Here is a tiny trained network, its code and every weight. The questions are about switching its units off for an input and a class, where a switched-off unit gives its printed mean instead of its output.

import numpy as np


def w(rows, s, z=0):
    codes = np.array(rows[::2]) - 128.0
    scale = np.full(codes.shape[1], s)
    scale[-1] = z or s
    return codes * scale


def f(y):
    return y / 2 * (1 + np.tanh(0.7978845608 * (y + 0.044715 * y**3)))


def log_softmax(a):
    a = a - a.max(-1, keepdims=True)
    return a - np.log(np.exp(a).sum(-1, keepdims=True))


def net(x, mask):
    res = np.array(x, float).reshape(1, 6) / 4 @ E
    y = f(res @ A[0][:, :-1].T + A[0][:, -1])
    res = res + np.where(mask, y, B[0][:, -1]) @ B[0][:, :-1]
    return log_softmax(res[-1] @ U[:, :-1].T + U[:, -1])


A, B = {}, {}
E = w([
[76,71,174,200,57,211],'x0',
[115,123,131,125,132,117],'x1',
[2,127,18,82,141,182],'x2',
[125,125,122,134,131,131],'x3',
[129,133,123,128,129,128],'x4',
[80,211,212,162,233,195],'x5',
],0.0057)
A[0] = w([
[3,122,11,61,153,195,93],'neuron 0',
[196,237,40,15,221,11,143],'neuron 1',
[71,221,221,155,239,199,70],'neuron 2',
[174,23,46,59,13,71,83],'neuron 3',
[81,252,198,174,226,201,75],'neuron 4',
[124,120,125,130,116,159,224],'neuron 5',
[104,181,158,133,152,157,39],'neuron 6',
[68,77,155,190,81,165,250],'neuron 7',
[169,205,77,19,206,19,167],'neuron 8',
[2,120,19,48,152,193,82],'neuron 9',
[84,38,152,176,36,178,104],'neuron 10',
],0.0044,0.0018)
B[0] = w([
[230,55,251,32,176,123,231],'neuron 0',
[15,196,197,183,25,180,252],'neuron 1',
[125,28,18,203,216,3,234],'neuron 2',
[95,58,26,221,201,15,235],'neuron 3',
[121,48,33,210,216,16,233],'neuron 4',
[131,157,130,118,91,175,164],'neuron 5',
[110,96,91,169,159,70,124],'neuron 6',
[86,217,151,121,53,198,209],'neuron 7',
[31,200,190,147,38,168,227],'neuron 8',
[253,31,243,18,190,117,226],'neuron 9',
[38,159,122,181,100,134,181],'neuron 10',
],0.0047,0.0029)
U = w([
[106,62,5,176,174,33,53],'0',
[139,150,147,116,119,161,255],'1',
[246,88,254,64,153,138,79],'2',
[6,198,168,144,70,189,68],'3',
[137,155,98,120,127,172,153],'4',
],0.0074,0.003)

Each question gives the input, the list of numbers given to net, and the class t.
The units are the neurons (one row each of A and B). Each row of codes is followed by its name. A weight is (code - 128) times the scale printed after its matrix; where a second scale follows, it is the last column's (A, B and U).
mask holds one flag per neuron, in row order. A switched-off neuron (its flag False) gives its mean, the last column of its row in B, instead of its output. The means were averaged over made-up inputs and are rounded, as every weight is.
A unit's drop is (log p(t) with every unit on - log p(t) with that unit switched off) / (log p(t) with every unit on - log p(t) with every unit switched off).
The circuit of an input: a set's keep is (log p(t) with only the set's units on - log p(t) with every unit switched off) / (log p(t) with every unit on - log p(t) with every unit switched off). Starting from all 11 units, units are removed one at a time, each time the one whose removal leaves the highest keep (on an exact tie, the one counted first), for as long as the keep stays at least 0.8.
circuit, biggest first: the units of the circuit, biggest drop first
most important unit: the unit with the biggest drop
k most important neurons: the k neurons with the biggest drops, biggest first
drop when u is switched off: that unit's drop, to one decimal
input [-8,-8,-6,3,-4,2], class 3: circuit, biggest first	neuron 1; neuron 8
input [-8,-4,-7,-1,4,4], class 3: most important unit	neuron 1
input [6,2,2,1,-4,7], class 0: 2 most important neurons	neuron 2; neuron 4
input [-6,-3,-6,4,2,7], class 0: 2 most important neurons	neuron 2; neuron 4
input [-6,2,-6,1,-1,7], class 0: circuit, biggest first	neuron 2; neuron 4
input [-5,3,-4,-3,8,-1], class 3: 4 most important neurons	neuron 1; neuron 8; neuron 9; neuron 0
input [3,-3,-1,2,3,5], class 0: 4 most important neurons	neuron 2; neuron 4; neuron 1; neuron 8
input [-8,5,-6,-3,5,8], class 0: drop when neuron 8 is switched off	-0.2
input [-8,-1,2,-7,6,0], class 3: drop when neuron 1 is switched off	0.4
input [2,4,4,-4,0,7], class 0: drop when neuron 4 is switched off	0.3
input [0,1,7,-4,-6,-1], class 2: 2 most important neurons	neuron 9; neuron 0
